Below are the code and all the weights of a small trained network. Each question names an input and a target symbol and asks about switching units off, where a switched-off unit gives its printed mean instead of its output.

import numpy as np


def w(rows, s, z=0):
    codes = np.array(rows[::2]) - 128.0
    scale = np.full(codes.shape[1], s)
    scale[-1] = z or s
    return codes * scale


def softmax(a):
    e = np.exp(a - a.max(-1, keepdims=True))
    return e / e.sum(-1, keepdims=True)


def log_softmax(a):
    a = a - a.max(-1, keepdims=True)
    return a - np.log(np.exp(a).sum(-1, keepdims=True))


def net(x, mask):
    ids = ['ΔΛΠΩαβγεηθμξστφ'.index(c) for c in x.split()]
    T = len(ids)
    res = E[ids] + P[:T]
    u = 0
    for l in range(2):
        r = res
        for j in range(3):
            rows = slice(3 * j, 3 * j + 3)
            q, k, v = (r @ M[l][rows].T for M in (Q, K, V))
            z = softmax(np.where(np.tri(T) > 0, q @ k.T / 3**0.5, -1e9)) @ v
            o = O[l][rows]
            res = res + np.where(mask[u + j], z, o[:, -1]) @ o[:, :-1]
        u += 3
    return log_softmax(res[-1] @ U[:, :-1].T + U[:, -1])


Q, K, V, O = {}, {}, {}, {}
E = w([
[84,79,159,93,105,118,86,136,166],'Δ',
[119,90,134,224,136,176,144,134,90],'Λ',
[102,140,163,107,128,123,189,92,103],'Π',
[111,137,194,139,134,109,165,175,128],'Ω',
[112,108,186,97,126,82,91,106,145],'α',
[197,141,173,162,149,119,139,130,96],'β',
[126,98,99,182,173,74,121,176,135],'γ',
[148,67,104,119,163,71,86,178,106],'ε',
[159,95,197,111,116,154,101,185,152],'η',
[110,151,159,122,93,134,99,131,38],'θ',
[85,133,66,214,140,163,101,206,224],'μ',
[116,78,52,118,76,161,138,111,105],'ξ',
[158,189,130,55,96,151,153,158,193],'σ',
[132,114,66,102,191,194,88,104,121],'τ',
[252,150,108,184,100,118,116,108,107],'φ',
],0.023)
P = w([
[47,246,122,210,148,144,85,131,119],'0',
[98,153,131,225,105,63,70,114,137],'1',
[68,163,121,128,162,163,162,160,95],'2',
[131,105,124,196,84,65,91,114,133],'3',
[107,137,112,100,151,162,180,161,85],'4',
[168,75,119,174,75,74,102,106,119],'5',
[143,124,101,69,143,162,180,161,84],'6',
[194,55,117,148,62,84,101,88,113],'7',
[172,120,90,41,132,172,165,147,92],'8',
[202,76,133,131,49,98,67,51,130],'9',
],0.012)
Q[0] = w([
[97,135,164,128,75,155,188,148,64],'0.h0',
[111,121,72,41,120,150,172,203,141],'0.h0',
[105,173,102,95,214,255,192,117,166],'0.h0',
[147,86,127,168,114,67,60,89,180],'0.h1',
[118,200,139,14,119,64,212,124,135],'0.h1',
[187,61,151,140,130,137,112,94,68],'0.h1',
[74,154,73,108,188,162,221,153,96],'0.h2',
[102,152,134,94,237,230,176,100,187],'0.h2',
[84,224,70,35,233,183,125,124,127],'0.h2',
],0.0092)
K[0] = w([
[150,52,154,145,108,105,239,124,136],'0.h0',
[140,70,95,36,131,103,182,195,223],'0.h0',
[105,122,140,108,200,174,139,103,252],'0.h0',
[167,96,59,95,120,117,87,128,194],'0.h1',
[124,164,160,72,130,59,179,133,117],'0.h1',
[193,64,121,125,123,168,160,111,166],'0.h1',
[118,97,121,167,184,100,164,215,140],'0.h2',
[53,141,157,181,192,97,114,109,142],'0.h2',
[52,157,142,255,168,145,182,166,173],'0.h2',
],0.0096)
V[0] = w([
[113,113,212,94,81,108,154,127,159],'0.h0',
[149,97,100,126,99,129,45,173,107],'0.h0',
[111,163,178,174,128,100,135,80,86],'0.h0',
[97,173,183,167,68,80,82,113,102],'0.h1',
[81,146,1,100,115,122,153,191,124],'0.h1',
[135,144,95,130,181,148,75,142,185],'0.h1',
[131,163,64,161,71,137,183,174,78],'0.h2',
[187,109,61,123,143,83,209,83,211],'0.h2',
[162,196,169,150,97,196,81,136,173],'0.h2',
],0.0087)
O[0] = w([
[90,134,254,128,114,158,77,87,220,121],'0.h0',
[160,88,188,191,46,73,98,130,67,163],'0.h0',
[98,122,131,100,134,95,247,127,64,192],'0.h0',
[123,130,71,131,80,77,170,216,156,189],'0.h1',
[80,182,161,118,147,183,153,116,163,101],'0.h1',
[56,193,171,183,119,118,196,81,100,106],'0.h1',
[63,115,240,137,93,136,124,56,173,163],'0.h2',
[112,235,114,180,95,141,43,137,141,9],'0.h2',
[127,122,70,142,34,143,191,145,94,153],'0.h2',
],0.0074,0.014)
Q[1] = w([
[135,150,122,66,161,220,153,173,102],'1.h0',
[167,184,30,185,178,114,109,157,208],'1.h0',
[82,132,116,100,136,103,71,160,66],'1.h0',
[193,144,77,166,143,82,164,102,180],'1.h1',
[80,168,66,68,255,235,101,145,87],'1.h1',
[172,131,68,80,108,92,161,214,100],'1.h1',
[94,83,141,108,221,163,120,126,103],'1.h2',
[136,176,149,118,188,160,45,151,173],'1.h2',
[119,75,140,134,69,148,175,173,65],'1.h2',
],0.0083)
K[1] = w([
[245,99,118,124,191,162,128,89,157],'1.h0',
[125,166,102,173,136,135,150,157,143],'1.h0',
[91,47,160,129,145,127,131,112,104],'1.h0',
[163,207,147,156,87,147,140,161,104],'1.h1',
[84,106,118,177,190,96,146,166,143],'1.h1',
[153,112,162,100,153,101,142,148,111],'1.h1',
[85,71,118,116,161,143,92,111,102],'1.h2',
[87,140,137,170,134,94,157,169,104],'1.h2',
[188,96,141,117,115,130,111,82,98],'1.h2',
],0.011)
V[1] = w([
[134,67,131,203,108,126,192,170,153],'1.h0',
[2,122,121,80,89,135,107,129,88],'1.h0',
[125,82,158,130,110,197,119,159,120],'1.h0',
[171,116,95,126,113,190,96,174,176],'1.h1',
[185,178,211,110,142,131,175,176,132],'1.h1',
[194,150,157,154,174,173,175,157,93],'1.h1',
[38,141,181,78,91,94,129,183,155],'1.h2',
[203,134,208,136,91,124,108,139,87],'1.h2',
[134,109,137,124,163,152,82,117,42],'1.h2',
],0.0089)
O[1] = w([
[80,143,157,240,158,208,86,120,58,248],'1.h0',
[70,144,38,71,139,130,84,172,196,190],'1.h0',
[106,160,111,213,57,246,91,106,89,162],'1.h0',
[62,123,165,79,96,175,125,224,24,54],'1.h1',
[198,230,221,123,146,96,232,121,108,149],'1.h1',
[186,233,44,171,88,141,213,125,103,143],'1.h1',
[141,77,194,31,132,144,115,215,161,146],'1.h2',
[44,167,123,52,98,14,177,196,176,189],'1.h2',
[2,133,63,131,189,89,142,156,49,151],'1.h2',
],0.0067,0.018)
U = w([
[73,77,141,133,140,130,78,123,162,71],'Δ',
[103,128,156,139,159,156,121,50,100,243],'Λ',
[127,117,124,67,163,152,184,65,148,159],'Π',
[47,178,202,145,194,120,180,107,191,124],'Ω',
[142,2,160,111,131,34,187,70,141,105],'α',
[185,130,153,122,175,94,181,111,98,80],'β',
[128,160,135,162,209,68,82,150,150,175],'γ',
[179,102,93,133,191,73,74,178,102,118],'ε',
[154,126,177,144,74,147,117,136,121,155],'η',
[116,134,33,57,141,142,202,234,95,118],'θ',
[95,166,90,179,56,95,101,127,202,62],'μ',
[150,64,59,134,66,140,126,117,151,2],'ξ',
[158,140,85,117,109,131,155,117,187,246],'σ',
[182,113,48,83,147,137,131,116,112,167],'τ',
[155,174,83,133,108,89,156,129,144,96],'φ',
],0.0069,0.004)

Each question gives the input, a string of symbols that net reads in full, and the target symbol t.
The units are the heads (3 rows each of Q, K, V and O). Each row of codes is followed by its name. A weight is (code - 128) times the scale printed after its matrix; where a second scale follows, it is the last column's (O and U).
mask holds one flag per head, layer by layer. A switched-off head (its flag False) gives its mean, the last column of its rows in O, instead of its output. The means were averaged over made-up inputs and are rounded, as every weight is.
A unit's drop is (log p(t) with every unit on - log p(t) with that unit switched off) / (log p(t) with every unit on - log p(t) with every unit switched off).
The circuit of an input: a set's keep is (log p(t) with only the set's units on - log p(t) with every unit switched off) / (log p(t) with every unit on - log p(t) with every unit switched off). Starting from all 6 units, units are removed one at a time, each time the one whose removal leaves the highest keep (on an exact tie, the one counted first), for as long as the keep stays at least 0.8.
circuit, biggest first: the units of the circuit, biggest drop first
most important unit: the unit with the biggest drop
which heads matter: for each layer, one digit per head in row order, 1 if its drop is at least 0.15 and else 0, layers parted by /
input β η η ε Π φ Λ Λ, target μ: which heads matter -> 001 / 001
input Λ θ Δ μ, target Ω: which heads matter -> 010 / 000
input τ η Π, target Π: circuit, biggest first -> 0.h1, 0.h0, 1.h0
input θ θ τ σ Π θ θ σ η Λ, target η: circuit, biggest first -> 0.h2, 1.h1, 1.h2
input Λ η θ η θ ξ φ ξ θ θ, target Δ: which heads matter -> 011 / 010
input η Λ η θ ξ ξ θ β, target Δ: circuit, biggest first -> 0.h2, 1.h1, 0.h1
input θ Λ Δ θ τ θ, target Λ: most important unit -> 0.h0
input η θ β θ α θ η μ ξ β, target Δ: which heads matter -> 101 / 010
input θ Ω η Λ Λ θ ξ Λ, target Δ: which heads matter -> 001 / 010
input ε α θ θ Ω θ θ σ, target η: which heads matter -> 100 / 011
input θ θ Δ, target Δ: which heads matter -> 100 / 110
input Π θ α θ Δ Λ θ φ β β, target μ: circuit, biggest first -> 0.h2, 1.h2
input θ θ Ω η β Ω, target θ: circuit, biggest first -> 0.h2, 0.h1, 1.h1
input Λ β θ Λ Λ, target Λ: most important unit -> 1.h0
input Λ θ Λ θ α Π θ Λ γ, target γ: circuit, biggest first -> 0.h2, 0.h0, 1.h1
input θ Π Λ η σ, target σ: circuit, biggest first -> 0.h0, 1.h2, 0.h1
input Λ θ α, target α: which heads matter -> 000 / 010
input θ Λ θ θ α η τ α, target Λ: circuit, biggest first -> 1.h2, 0.h0
input θ Ω θ σ Λ, target Λ: which heads matter -> 010 / 001
input τ θ μ θ Λ θ θ σ ξ, target ξ: circuit, biggest first -> 0.h0, 1.h2
input τ θ τ τ Ω η θ τ φ η, target μ: circuit, biggest first -> 0.h2
input η θ θ θ α Λ τ η τ η, target Λ: which heads matter -> 110 / 001
input Λ θ θ β τ Π Λ Λ φ, target φ: which heads matter -> 001 / 011
input θ τ η θ σ θ, target η: circuit, biggest first -> 0.h0, 0.h2, 1.h2
input θ β η θ ξ Ω, target Δ: circuit, biggest first -> 0.h2, 1.h1, 0.h0
input φ η γ α α Λ, target ε: circuit, biggest first -> 0.h2, 0.h1
input φ ε Ω θ θ θ Λ τ, target Λ: most important unit -> 0.h1
input η φ α θ, target μ: circuit, biggest first -> 1.h2, 0.h2
